(in the rows, 128 means zero)
Each row of numbers belongs to one of the elements below and depends on some of the facts about them. Some rows are named. Which element is each other row?

Some facts about the elements:
zusten	brekos	driskil; fosagrak	brekos	dite; griklar	brekos	steben; bosto	brekos	klidur; tistivi	brekos	stiklor
munel	brekos	sigel; floklan	brekos	skirer; brepal	brekos	bruskel; fladres	brekos	bama; gibo	brekos	stiklor
nesin	brekos	guzir; saskanol	brekos	driskil; kledusis	brekos	driskil; gezul	brekos	grevak; plodi	brekos	kostuflem
dirom	brekos	driskil; vipa	brekos	nofik; skuvu	brekos	zekek; kenon	brekos	klipes; muvam	brekos	tubrak
plesem	brekos	tubrak; kibrom	brekos	drutikla; tritik	brekos	trago; trobi	brekos	plagrur; trabren	brekos	guzir
desibrel	brekos	guzir; rupleplek	brekos	satro; zagru	brekos	stiploga; liga	brekos	gefu; stosken	brekos	dite
plenek	brekos	bruskel; puzil	brekos	briki; flikloban	brekos	lelopan; flustil	brekos	ruflufa; liklos	brekos	lelopan
skoska	brekos	brifle; trevis	brekos	flestol; zugron	brekos	skirer; fistubrik	brekos	klofuplo; grevak	brekos	nofik
graski	brekos	gibros; sume	brekos	dramun; bekle	brekos	dradrek; zagin	brekos	grubrinem; gruduk	brekos	plesem
sigel	brekos	skirer; fasi	brekos	lelopan; gruti	brekos	lelopan; fliskur	brekos	drutikla; grakem	brekos	grevak
flosti	brekos	flestol; dakle	brekos	stiklor; vigin	brekos	steben; zabres	brekos	pludre; flotrun	brekos	guzir
britrim	brekos	dite; steben	brekos	dramun; beflen	brekos	flikloban; bribran	brekos	puzil; gafa	brekos	guzir
trota	numi	zagru; britri	numi	zafluk; fosagrak	numi	flosti; drutikla	numi	sume; griklar	numi	zugron
bosto	numi	graski; tistivi	numi	repir; munel	numi	griklar; floklan	numi	mostes; brepal	numi	tubo
zafluk	numi	puzil; kostuflem	numi	drarar; nesin	numi	kabraska; fuflol	numi	rupleplek; novu	numi	plenek
saskanol	numi	lanen; motras	numi	skuvu; trograsen	numi	beflen; gezul	numi	zabres; plodi	numi	vutrik
tutrek	numi	liklos; suvim	numi	tutrek; makage	numi	kostuflem; vipa	numi	kibrom; skuvu	numi	viplal
bama	numi	truzek; koru	numi	dirom; gizugin	numi	gruduk; kenon	numi	skoska; muvam	numi	bosto
guzir	numi	gizugin; vukatru	numi	raplato; kabraska	numi	ramok; tritik	numi	kenon; repir	numi	fasi
trabren	numi	gibo; desibrel	numi	fosagrak; tafik	numi	stosken; stenubram	numi	klofuplo; tavor	numi	stegom
rupleplek	numi	plodi; zagru	numi	britrim; lanen	numi	motras; stosken	numi	munel; plenek	numi	trograsen
klidur	numi	fizuku; stegom	numi	bakos; puzil	numi	tistivi; dramun	numi	zagin; tonun	numi	botrostel
gregom	numi	gezul; flustil	numi	fuflol; dite	numi	tavor; skoska	numi	vipa; zugron	numi	ketra
fizuku	numi	tafik; fistubrik	numi	flotrun; klofuplo	numi	trabren; buke	numi	koru; raplato	numi	paklis
grevak	numi	dakle; klifak	numi	trevis; graski	numi	kubir; sume	numi	kledusis; botrostel	numi	buke
tefis	numi	fliskur; bekle	numi	grage; truzek	numi	brepal; zagin	numi	liga; gruti	numi	plesem
fliskur	numi	gruti; grakem	numi	saskanol; flosti	numi	guzir; dakle	numi	trobi; vigin	numi	tuplom
zabres	numi	klifak; flotrun	numi	drutikla; tuplom	numi	floklan; britrim	numi	vigin; nofik	numi	zusten
soplok	numi	makage; gefu	numi	suvim; steben	numi	gafa; beflen	numi	bekle; bribran	numi	tonun
vutrik	numi	grevak; gafa	numi	nesin; trota	fevim	nilar; britri	fevim	grubrinem; zusten	fevim	fuvo
fosagrak	fevim	lelopan; drutikla	fevim	skirer; griklar	fevim	stiploga; bosto	fevim	klipes; tistivi	fevim	grubrinem
munel	fevim	stiploga; tubo	fevim	gregrur; floklan	fevim	nilar; ketra	fevim	stiploga; brepal	fevim	gregrur
fladres	fevim	plagrur; kubir	fevim	klipes; zafluk	fevim	grubrinem; kostuflem	fevim	driskil; gibo	fevim	satro
nesin	fevim	zekek; fuflol	fevim	baki; novu	fevim	trago; saskanol	fevim	pludre; motras	fevim	pludre
kledusis	fevim	skirer; trograsen	fevim	trago; gezul	fevim	ruflufa; plodi	fevim	baki; tutrek	fevim	briki
suvim	fevim	briki; bakos	fevim	gibros; makage	fevim	driskil; dirom	fevim	dradrek; vipa	fevim	brepe
skuvu	fevim	pludre; bama	fevim	gregrur; koru	fevim	dradrek; gizugin	fevim	lelopan; kenon	fevim	brepe
muvam	fevim	klipes; guzir	fevim	lelopan; vukatru	fevim	fubras; plesem	fevim	tubrak; kibrom	fevim	brepe
kabraska	fevim	zekek; tritik	fevim	brepe; trobi	fevim	baki; repir	fevim	grubrinem; trabren	fevim	satro
desibrel	fevim	lelopan; stiklor	fevim	brifle; grage	fevim	trago; tafik	fevim	stiploga; stenubram	fevim	satro
tavor	fevim	gibros; rupleplek	fevim	baki; zagru	fevim	nilar; lanen	fevim	pludre; liga	fevim	flestol
stosken	fevim	stiploga; plenek	fevim	trago; klidur	fevim	stiploga; stegom	fevim	gibros; puzil	fevim	grubrinem
dramun	fevim	flestol; flikloban	fevim	bruskel; tonun	fevim	dradrek; gregom	fevim	ruflufa; viplal	fevim	pludre
flustil	fevim	baki; dite	fevim	gibros; liklos	fevim	briki; skoska	fevim	brepe; trevis	fevim	ruflufa
zugron	fevim	stiploga; fizuku	fevim	stiploga; fistubrik	fevim	skirer; klofuplo	fevim	satro; buke	fevim	dradrek
raplato	fevim	fubras; grevak	fevim	baki; klifak	fevim	ruflufa; graski	fevim	klipes; sume	fevim	skirer
botrostel	fevim	dradrek; tefis	fevim	tubrak; bekle	fevim	trago; drarar	fevim	driskil; truzek	fevim	gregrur
zagin	fevim	flestol; gruduk	fevim	lelopan; sigel	fevim	vamir; fasi	fevim	grubrinem; gruti	fevim	tubrak
ramok	fevim	zekek; fliskur	fevim	tubrak; grakem	fevim	pludre; flosti	fevim	lelopan; paklis	fevim	fubras
dakle	fevim	baki; vigin	fevim	nilar; zabres	fevim	ruflufa; flotrun	fevim	skirer; mostes	fevim	nilar
tuplom	fevim	nilar; britrim	fevim	nilar; nofik	fevim	fuvo; soplok	fevim	driskil; gefu	fevim	briki
steben	fevim	zekek; beflen	fevim	trago; bribran	fevim	dradrek; vutrik	fevim	baki; gafa	fevim	zekek
zusten	rogron	tonun; ketra	rogron	briki; fladres	rogron	tonun; kubir	rogron	bama; kostuflem	rogron	trago
novu	rogron	fladres; gezul	rogron	dradrek; plodi	rogron	dramun; suvim	rogron	dradrek; makage	rogron	flestol
koru	rogron	bama; trobi	rogron	fubras; repir	rogron	gefu; stiklor	rogron	stiploga; grage	rogron	flestol
stenubram	rogron	stiklor; plenek	rogron	trograsen; tonun	rogron	dite; buke	rogron	dradrek; raplato	rogron	fuvo
grevak	rogron	fubras; tefis	rogron	drutikla; drarar	rogron	puzil; grakem	rogron	trago; flosti	rogron	dradrek
flotrun	rogron	dramun; nofik	rogron	gregrur; steben	rogron	bruskel; beflen	rogron	dramun

Some elements and their rows:
grage: [145 139 146 108 136 115 129 146  92 161 116 126 146 112 116 123  87 120
 119 118 103 133 143 137 149 107 106 157 145 159 136 117 134 101 161 137
 130 119 125 121 148]
koru: [146 141 131 104 134 113 127 147  91 158 120 121 149 112 113 122  87 119
 119 114 100 134 140 138 149 113 110 155 146 161 140 119 133 101 161 136
 137 126 125 124 146]
trobi: [154 172 133 138 185 145 133 155  93 195 121 111 138 110  72 150 105 128
 139  90  51 148 122 132 131  99 110 140 147 147 142 145 118 111 171 141
  90 102 136 135 127]
viplal: [139 136 144 113 137 114 134 148  90 163 114 123 143 114 116 121  89 122
 121 117 116 132 145 139 140 104 111 157 145 158 131 108 134 102 160 130
 132 124 128 122 148]
gafa: [144 133 154 106 104 116 114 175  83 174 123 149 151 112 125 115 125 110
 117 123  34 118 127 143 119 102 116 123 142 134 120 121 125 108 155 160
 171 134 128 160 119]
bruskel: [125 154 123 138 128  77 142 119  97 157 110 108 149 115  97  86 160 157
 125 131 154 114 118 142 112  96 109 196 129 148 166 128 152 104 161 138
 140 109 116 123 125]
bosto: [131 144 140 113 134 108 131 142  85 162 118 123 147 114 104 128 116 115
 128 113 131 143 140 140 148 114 114 148 144 155 119 105 123  96 162 150
 146 133 124 140 128]
trabren: [148 134 151 108  96 117 118 181  84 179 125 149 153 112 129 115 121 118
 118 132  36 116 125 141 117 103 119 117 142 135 126 123 124 109 155 154
 164 143 124 157 126]
truzek: [131 138 135 107 136 104 131 142  87 157 118 121 148 115 104 129 115 117
 130 111 128 138 136 142 142 110 106 159 145 156 126 115 125 100 160 149
 145 128 118 134 131]
dite: [119 129 127 103 138  88 135 134  79 142 116 118 143 115 111 138 112 125
 138 111 122 141 139 146 122  91  90 163 139 159 137 125 134 114 155 138
 140 132 111 115 132]
gibros: [130 155 121 136 127  81 136 119  95 153 110 110 156 111 110  91 156 151
 121 129 144 126 123 139 133 101 112 186 126 149 168 131 148 108 161 141
 142 116 122 122 125]
tavor: [130 138 135 108 134 105 132 141  86 156 118 121 148 115 105 128 115 117
 130 112 128 138 136 142 141 111 106 158 145 157 125 113 126 101 160 149
 143 128 119 133 130]
tonun: [126 134 133 108 132 103 134 134  81 157 115 127 146 114 116 137 107 112
 130 112 123 142 143 143 150 109 102 150 139 155 126 117 129 103 159 148
 144 137 114 130 128]
fladres: [131 146 139 119 132 108 132 136  81 165 116 127 145 111 115 133 106 119
 127 115 119 148 145 139 152 113 112 135 138 154 128 111 127 100 159 143
 140 141 124 132 136]
sigel: [137 145 137 114 137 104 133 140  86 157 117 119 144 113 107 126 110 125
 131 114 135 140 136 140 141 112 110 151 146 161 129 112 128  98 162 140
 136 130 126 129 136]
zagin: [131 145 141 115 135 109 131 142  86 161 119 122 147 114 104 127 118 114
 129 112 129 142 140 140 147 114 114 149 144 155 119 105 122  96 162 150
 146 132 124 141 129]
dramun: [127 134 131 102 140  91 132 144  85 140 119 109 146 115 103 130 117 127
 137 111 131 141 134 145 125  94  96 165 146 164 133 122 130 109 159 141
 140 127 117 120 130]

Rows to name:
No name comes twice in this set of rows, the named rows included.
[135 152 146 117 138 108 132 124  79 159 113 126 143 109 114 136 114 114
 134 113 138 156 143 138 169 125 110 131 141 158 121 114 124  93 162 154
 139 135 126 134 126] -> zusten
[147 164 100 130 182 133 137 146  89 190 125 103 137 110  72 154 104 126
 142  78  45 144 118 137 116 104 110 147 143 147 151 153 119 117 167 131
 105 119 129 132 122] -> vutrik
[136 136 144 108 119 105 136 155  83 162 118 124 148 114 118 125  99 118
 122 125 166 137 145 139 160 116 115 142 148 159 111 103 129  92 166 136
 141 143 119 142 133] -> britrim
[151 168 124 145 186 144 138 153  88 195 119 107 135 109  79 153 107 127
 141  84  60 155 125 133 128 101 118 136 144 146 136 140 115 114 169 131
  97 113 141 133 125] -> dakle
[136 136 130  97 140  97 125 145  91 136 119 104 156 115 104 129 116 135
 130 102  94 145 123 142 140  83  89 155 142 171 138 118 130 105 163 148
 147 125 115 108 115] -> nofik
[139 137 163 105 105 111 110 181  80 167 129 147 150 111 125 114 123 112
 114 128  35 122 136 143 118  91 112 119 143 136 113 119 129 111 155 158
 168 136 129 162 119] -> desibrel
[ 90 150  99 131 126  86 134 126 105 166 123 109 179 122  85 106 130 142
 100 126 124 129 150 139 140  89 100 236 109 139 185 115 149 121 160 142
 135 119  97 119 146] -> lelopan
[139 128 155 109 132 113 135 156  89 161 111 126 143 114 127 117  83 120
 116 124 134 130 150 139 149 100 109 159 146 157 120 105 137 102 162 127
 132 123 125 123 148] -> mostes
[134 146 143 104 138 102 122 150  88 147 126 115 152 113  97 125 115 120
 127 116 120 144 138 140 141 101 102 158 148 162 127 116 126 102 162 151
 139 125 126 136 131] -> stenubram
[131 151 131 138 120  82 135 127  92 154 110 113 156 110 121  87 146 144
 112 133 165 128 133 138 149 107 118 176 128 149 151 121 150 102 164 136
 145 124 124 133 122] -> nilar
[128 150 116 138 130  79 139 121  95 150 107 106 155 113 110  92 158 153
 124 127 145 125 121 140 124  97 112 191 125 149 170 132 149 112 159 136
 144 118 120 118 124] -> flestol

Now the same elements, written a new way:
Some rows with their names:
fosagrak: [111 133  73 116  93 168  84 112 116  80 129 130 146 144 153 142 120 111
  83 172 205 139 147 123 135 131 131 107 113  88 122 177 105 133 169 124
 131 164 120  94  99 135  85 105 146 166 102 130 120 152 139 104 148 105
 164]
fuvo: [123 133  74 125  90 159  80  49 118 109 111  99 137 136 127  97 124 115
  87 189 191 120 146 120 167 143 112  94 126 118 146 148 135 105 165 102
 152 141 110  90  73 132  72 102 159 155 125 114 134 119  94 108 165  90
 161]
zusten: [114 129  86 102  80 190  87 113 102  85 129 128 151 149 140 172 106 107
  93 168 196 147 139 125 132 126 121 108 121  69 137 192 106 119 176 124
 133 176 117 104  95 153  87 124 139 175  77 112 125 157 127 104 137  94
 173]
kabraska: [118 137  67 126 101 161  90 120 117  76 130 115 155 127 164 124 121 103
  85 159 204 143 134 113 153 136 130 118  89  99 120 166 110 131 154 110
 130 160 114 112 102 132  80  86 145 164 127 133 133 134 148 111 149 124
 163]
zafluk: [106 131  74 108  97 161 101 107 113  77 132 123 133 153 142 129 129 107
  90 162 207 137 132 114 132 131 136 121  90  97 114 169 115 125 165 121
 129 173 114  83 107 123  82 111 135 159 113 142 117 144 128 112 148 113
 173]
skirer: [122 128  79 105  83 171  86  55 102 117 118  88 146 133 138 102 117 125
  88 185 201 127 126 122 172 133 109 116 114 134 143 158 124  95 156  83
 157 177 111  93  82 118  71 124 143 161 121 115 142 115 111 116 161 106
 174]
kubir: [124 127  85 116  97 179  95 126 108  78 135 116 156 125 164 135 116 109
  93 146 203 160 126 122 151 138 124 117  92  95 117 174  98 120 153 112
 135 181 116 126 104 138  79  99 142 165 115 125 133 139 146 113 138 121
 167]
fubras: [123 134  79 121  84 167  80  51 106 110 113 104 142 136 132 101 120 119
  78 187 197 124 145 126 168 141 111  98 127 120 140 149 132 104 170 101
 151 152 107  85  82 126  64 108 154 152 130 113 130 126  98 110 165  94
 164]
vutrik: [149 152  84 108  94 117  96 130 109 108 128  52 198 129 164 123 135 106
 109 161 205 150 130 108 164 132 159 123  73  77 143 160  93 147 115  94
 137 165 136 120 125 144  84  77 157 178 124 107 114 156 123  75 131 119
 182]
tistivi: [122 133  69 133 103 174  82 123 121  75 130 129 150 135 161 141 113 104
  85 158 200 147 141 119 154 129 125 109 104  80 124 170 111 131 162 114
 126 163 109 105  99 136  73  91 146 164 116 125 131 138 140 107 152 120
 164]
stosken: [138 132  95 114  91 211  80 114 113  91  87 127 143 121 138 133  70  95
 118 159 181 141 151 137 124 168 127 150 118  87 156 130  80 156 178 100
 109 142  93 120  81 141  97  87 175 143 116 147 105 145 154 113 186 130
 164]
flikloban: [114 105  92 116  98 185  90 108 115  72 135 114 116 138 176  78 123 111
 111 148 218 133 117 104 129 139 132  88  82 120 110 151 112 135 151 141
 148 152  84  78  90 143  64  72 174 168 114 132 119 164  88 113 146 116
 168]
plenek: [101 122  61 127 101 166  95  99 113  80 145 142 172 152 159 171 146 126
  99 162 203 127 142 102 121 159 130 117 118  91 117 179 108 110 141 108
 136 181 134  97 106 150  64 109 144 164 104 126 108 171 130 117 126 112
 173]
satro: [122 130  87 111  83 173  90  55 104 116 118  94 144 137 140 106 119 129
  91 183 201 128 130 124 166 141 112 112 117 127 135 155 124  99 160  92
 157 170 114  95  81 120  67 116 153 155 128 111 140 124 106 119 161  99
 167]
stenubram: [105 124  83  94  90 152 102 106 113  90 141 125 155 141 155 134 131 124
  87 177 209 139 134 113 128 145 126 113  90 107 115 181  98 129 153 127
 138 175 136 102 108 132  99 106 133 173 106 143 117 159 148 118 122 106
 155]
gefu: [ 98 134  69  93  95 144 111  89 115  81 131 115 113 169 121 112 137  94
  98 173 200 116 134 104 130 118 151 135  81 109 123 166 120 122 165 119
 121 157 106  59 104 117  89 112 129 154 107 158 115 137 114 108 162 115
 181]
klidur: [119 123  99  76  85 189 103  95 102 104 102 116 127 140 122 116  91 108
 121 182 188 129 143 125 104 161 134 167  97 123 148 140  71 149 169 114
 118 153 113 102  81 127 122 113 153 145 103 172  96 153 158 120 177 125
 163]

Rows to name:
No name comes twice in this set of rows, the named rows included.
[110 132  69 132  93 170  80  63 114  95 131 121 136 136 146 113 131 124
  67 176 202 132 137 126 172 129 104  87 123 120 117 165 142  90 173 104
 153 170 109  92  84 116  55 114 144 153 128 113 148 118 106 119 151 100
 159] -> nilar
[102 137  64 120  91 169  83 101 107  99 148 139 172 151 167 159 133 147
  81 183 216 143 145 125 125 148 124 122 118  97 112 186  88 126 154 118
 136 193 138  98 106 123  76 123 136 174 102 126 108 173 157 114 129 113
 169] -> grakem
[115 137 102  74  78 178  88 123 102 105 132 115 105 151 143  95  98 128
  91 185 218 163 109 155 135 110 118 140  65 114 109 178  86 138 186 120
 120 200 115  87 111  81 108 141 113 176 100 142 138 125 147 102 155 114
 170] -> nofik
[112 126  78 105  97 154 101 108 117  93 124 106 130 134 154 119 131 107
 104 161 204 138 123  98 147 131 143 133  76 116 126 170 107 119 147 100
 131 176 115  96 104 118  82 104 135 159 121 146 138 124 140 111 157 124
 175] -> stiklor
[126 108  78 159 113 194  66 136 134  62 138 119 131 111 207  87 115 108
  96 127 218 152 120 113 150 154 120  76  87 111 114 149 110 142 147 128
 145 145  86 112  93 144  51  41 189 171 138 114 135 146 107 102 154 121
 154] -> fasi
[100 124  50 142 111 150  91  93 139  81 136 128 143 154 155 146 151 108
 107 160 197 121 155  87 134 144 148 120 110  94 126 169 123 116 142 101
 130 165 116  68  99 134  56  95 155 154 122 132 109 141 121 105 166 116
 190] -> trograsen
[117 123  80 103  98 170 103 106  98  84 136 111 174 131 172 143 127 115
  93 150 212 148 122 105 145 133 133 130  95 107 115 178 100 118 143  97
 151 192 124 105  97 133  79 112 135 162 105 134 122 158 153 124 145 133
 175] -> kostuflem
[132 156  96 110  77 169  71  71  99 109 103  98 116 129 121  61  99 116
  64 195 204 143 131 161 177 115 104 104  98 123 131 139 125 123 199 113
 137 138  97  90  88  92  86 110 141 155 136 125 149  98 103 100 176 101
 148] -> gregrur
[169 151 107  88  70 111  95  67  91 163 126  21 207 159 138 110 140 145
 126 200 199 125 127 127 167 132 146 115 113  83 171 155  97 123 117  81
 169 178 153  84 115 143  79 117 168 179 115  61 102 170  65  59 128  82
 194] -> baki
[173 140  99 125  85 242  83 123  72  58  62  84 198  94 170 129  49  70
  99 121 199 184 129 154 176 134 133 164 116  81 143 120  84 150 176  48
 135 158  72 136  69 142  64  87 174 120 114 125 117 158 181 130 216 194
 179] -> ketra

The same elements again, as new rows of numbers:
Some elements and their rows:
trota: [117 114 152 130 139 133 107 123 127 127 128 146 135 130 118]
flosti: [129 131 110 140 113 164 153 116 143 106 150 136 156 142 145]
grage: [136 141 111 137 119 119 131 124 116 153 127 111 143 152 159]
trograsen: [121 129 132 129 136 131 136 118 123 119 130 128 124 117 139]
klipes: [148 142 125 112 118 107 135 176 143 100  88 122  97 130  79]
plenek: [125 119 110 121 147 142 124 116 144 123 143 140 144 138 147]
desibrel: [101 153  82 127 131 150  96 120 112 167 150 174 151 104  75]
guzir: [107 198  94 174 134 133 123 133  48 147 111 146 112 105  81]
flotrun: [144 182  55 127 161 141 112 114 119 159 156 168 164 116 102]
griklar: [140  91 133  40 128 149 166 126  59 167 161  81 175 155  88]
gibo: [134 121 129 124 112 135 128 106 129 136 153 117 121 118 142]
plagrur: [138 139 132 121 123 113 132 161 131 107  96 124 106 129  97]
tuplom: [130 134 135 134 109 121 131 120 113 145 131 112 125 127 138]
kabraska: [132 130 134 138 120 130 132 115 115 131 138 117 116 120 136]
fasi: [133  92 130 167 129 104 169 146 145 205 151 113 157 113 143]
flestol: [148 145 129 120 124 106 133 177 134  96  83 121  95 135  85]
brepe: [150 134 113 101 110 111 134 175 159 108 102 123 104 126  79]

Which element is each row?
No name comes twice in this set of rows, the named rows included.
[ 95 162  70 122 135 149 114 118 111 160 147 166 152  96  92] -> gafa
[150 142 182 139 168 114 102 111 106 113 115 143 140 141 125] -> dramun
[169 181 102 200 107  95  89  98 210 126 131 147 100 114 208] -> plodi
[150  86 134  51 141 163 169 120  61 142 178  91 149 142  69] -> stosken
[148  88 138  46 131 156 165 121  59 154 169  84 159 150  77] -> munel
[122 123 121 130 120 164 140 114 148 104 145 145 168 150 147] -> gezul
[116 139 150 146 147 126 137 122  99 106 112 126 116 124 140] -> drutikla
[139 138 122 161 104 156 151 120 122 113 144 125 141 150 136] -> buke
[128 120 141 137 150 137 105 120 123 113 124 142 134 156 133] -> steben
[168 106 129  41 150 136 176 187  77 109 109  94 123 155   4] -> stiploga

